Below is a small trained network, with its code and all its weights. Each question gives an input and a target symbol and asks what happens when units are switched off, that is, made to give their printed mean instead of their output.

import numpy as np


def w(rows, s, z=0):
    codes = np.array(rows[::2]) - 128.0
    scale = np.full(codes.shape[1], s)
    scale[-1] = z or s
    return codes * scale


def f(y):
    return y / 2 * (1 + np.tanh(0.7978845608 * (y + 0.044715 * y**3)))


def softmax(a):
    e = np.exp(a - a.max(-1, keepdims=True))
    return e / e.sum(-1, keepdims=True)


def log_softmax(a):
    a = a - a.max(-1, keepdims=True)
    return a - np.log(np.exp(a).sum(-1, keepdims=True))


def net(x, mask):
    ids = ['ΣΨΩαλτ'.index(c) for c in x.split()]
    T = len(ids)
    res = E[ids] + P[:T]
    q, k, v = (res @ M[0].T for M in (Q, K, V))
    z = softmax(np.where(np.tri(T) > 0, q @ k.T / 2**0.5, -1e9)) @ v
    res = res + np.where(mask[0], z, O[0][:, -1]) @ O[0][:, :-1]
    y = f(res @ A[0][:, :-1].T + A[0][:, -1])
    res = res + np.where(mask[1:17], y, B[0][:, -1]) @ B[0][:, :-1]
    return log_softmax(res[-1] @ U[:, :-1].T + U[:, -1])


Q, K, V, O, A, B = {}, {}, {}, {}, {}, {}
E = w([
[177,179,52,117,41],'Σ',
[101,110,123,208,106],'Ψ',
[132,164,180,98,193],'Ω',
[206,210,123,131,156],'α',
[205,35,139,129,128],'λ',
[163,253,195,141,162],'τ',
],0.02)
P = w([
[84,72,187,79,7],'0',
[137,182,144,156,147],'1',
[140,141,141,160,150],'2',
[141,130,154,162,152],'3',
[148,120,170,172,158],'4',
[150,117,175,172,168],'5',
],0.011)
Q[0] = w([
[82,159,117,41,189],'H1',
[54,10,72,148,122],'H1',
],0.013)
K[0] = w([
[148,125,111,175,246],'H1',
[234,140,190,72,105],'H1',
],0.012)
V[0] = w([
[248,189,93,187,88],'H1',
[8,92,254,188,181],'H1',
],0.0069)
O[0] = w([
[188,96,141,203,17,230],'H1',
[116,64,11,157,178,252],'H1',
],0.012,0.0018)
A[0] = w([
[121,111,164,157,162,102],'N1',
[154,144,179,151,147,97],'N2',
[136,178,189,85,197,91],'N3',
[160,133,174,159,147,77],'N4',
[144,171,160,123,150,127],'N5',
[173,171,103,74,125,89],'N6',
[110,98,193,136,42,2],'N7',
[205,168,179,133,181,200],'N8',
[81,89,112,126,178,144],'N9',
[166,147,176,116,194,78],'N10',
[135,191,199,77,215,136],'N11',
[97,53,126,178,103,86],'N12',
[122,245,95,80,131,103],'N13',
[171,196,79,70,138,124],'N14',
[110,191,91,186,115,150],'N15',
[199,167,93,76,156,146],'N16',
],0.012,0.0082)
B[0] = w([
[101,135,111,166,143,148],'N1',
[80,176,36,103,120,172],'N2',
[139,72,86,173,99,159],'N3',
[93,106,45,117,142,166],'N4',
[105,101,142,96,91,160],'N5',
[96,138,64,128,140,141],'N6',
[147,132,14,102,148,218],'N7',
[68,159,161,106,99,246],'N8',
[78,172,149,137,189,202],'N9',
[138,84,55,161,120,156],'N10',
[157,55,135,160,97,183],'N11',
[132,53,109,114,171,167],'N12',
[133,36,139,204,79,153],'N13',
[12,142,77,137,102,154],'N14',
[254,175,196,110,201,199],'N15',
[73,76,125,91,86,168],'N16',
],0.0086,0.012)
U = w([
[49,223,148,50,136,119],'Σ',
[69,110,68,153,163,136],'Ψ',
[174,196,112,120,201,102],'Ω',
[166,157,72,144,111,48],'α',
[132,190,254,115,119,254],'λ',
[216,84,155,94,132,106],'τ',
],0.0085,0.0049)

Each question gives the input, a string of symbols that net reads in full, and the target symbol t.
The units are the heads (2 rows each of Q, K, V and O) and the neurons (one row each of A and B). Each row of codes is followed by its name. A weight is (code - 128) times the scale printed after its matrix; where a second scale follows, it is the last column's (O, A, B and U).
mask holds one flag per unit, heads first, then neurons. A switched-off unit (its flag False) gives its mean, the last column of its rows in O or B, instead of its output. The means were averaged over made-up inputs and are rounded, as every weight is.
A unit's drop is (log p(t) with every unit on - log p(t) with that unit switched off) / (log p(t) with every unit on - log p(t) with every unit switched off).
The circuit of an input: a set's keep is (log p(t) with only the set's units on - log p(t) with every unit switched off) / (log p(t) with every unit on - log p(t) with every unit switched off). Starting from the 12 units with the biggest drops (on a tie, the unit counted first), units are removed one at a time, each time the one whose removal leaves the highest keep (on an exact tie, the one counted first), for as long as the keep stays at least 0.8.
units of the circuit, in order: the units of the circuit, biggest drop first
k most important neurons: the k neurons with the biggest drops, biggest first
drop of u: that unit's drop, to one decimal
input Ψ α λ Ψ Ω α, target Ψ: units of the circuit, in order	N14, N16
input Ψ λ λ Ω, target Ψ: units of the circuit, in order	H1, N15
input Ψ Σ Ψ λ, target α: units of the circuit, in order	H1, N7, N2
input Ψ λ Ψ, target Ω: most important neuron	N15
input λ Ψ λ, target λ: units of the circuit, in order	N7, H1
input Ψ Ω α τ α, target Ψ: units of the circuit, in order	H1, N14
input Σ τ Σ λ λ, target α: 2 most important neurons	N7, N9
input Ψ τ Ω Ω Ψ τ, target Ψ: units of the circuit, in order	N10, N3
input λ Σ α, target α: units of the circuit, in order	N7, H1, N4
input τ λ α, target Σ: units of the circuit, in order	N8, N14
input Ψ Ψ Ψ Σ Ψ, target α: units of the circuit, in order	H1, N7
input τ τ α, target Σ: 3 most important neurons	N8, N2, N4
input Ψ τ Σ Ψ α Ω, target Ψ: 2 most important neurons	N15, N10
input λ Ω Ψ, target λ: most important neuron	N7
input Ω Ψ Ω Ψ τ λ, target Ψ: 2 most important neurons	N15, N9
input τ Ψ Ψ α Σ Ψ, target τ: drop of N14	0.1
input λ Σ Σ τ, target α: drop of N11	0.1
input Σ Ψ Ω Ω Ω Σ, target Σ: drop of N9	-0.2
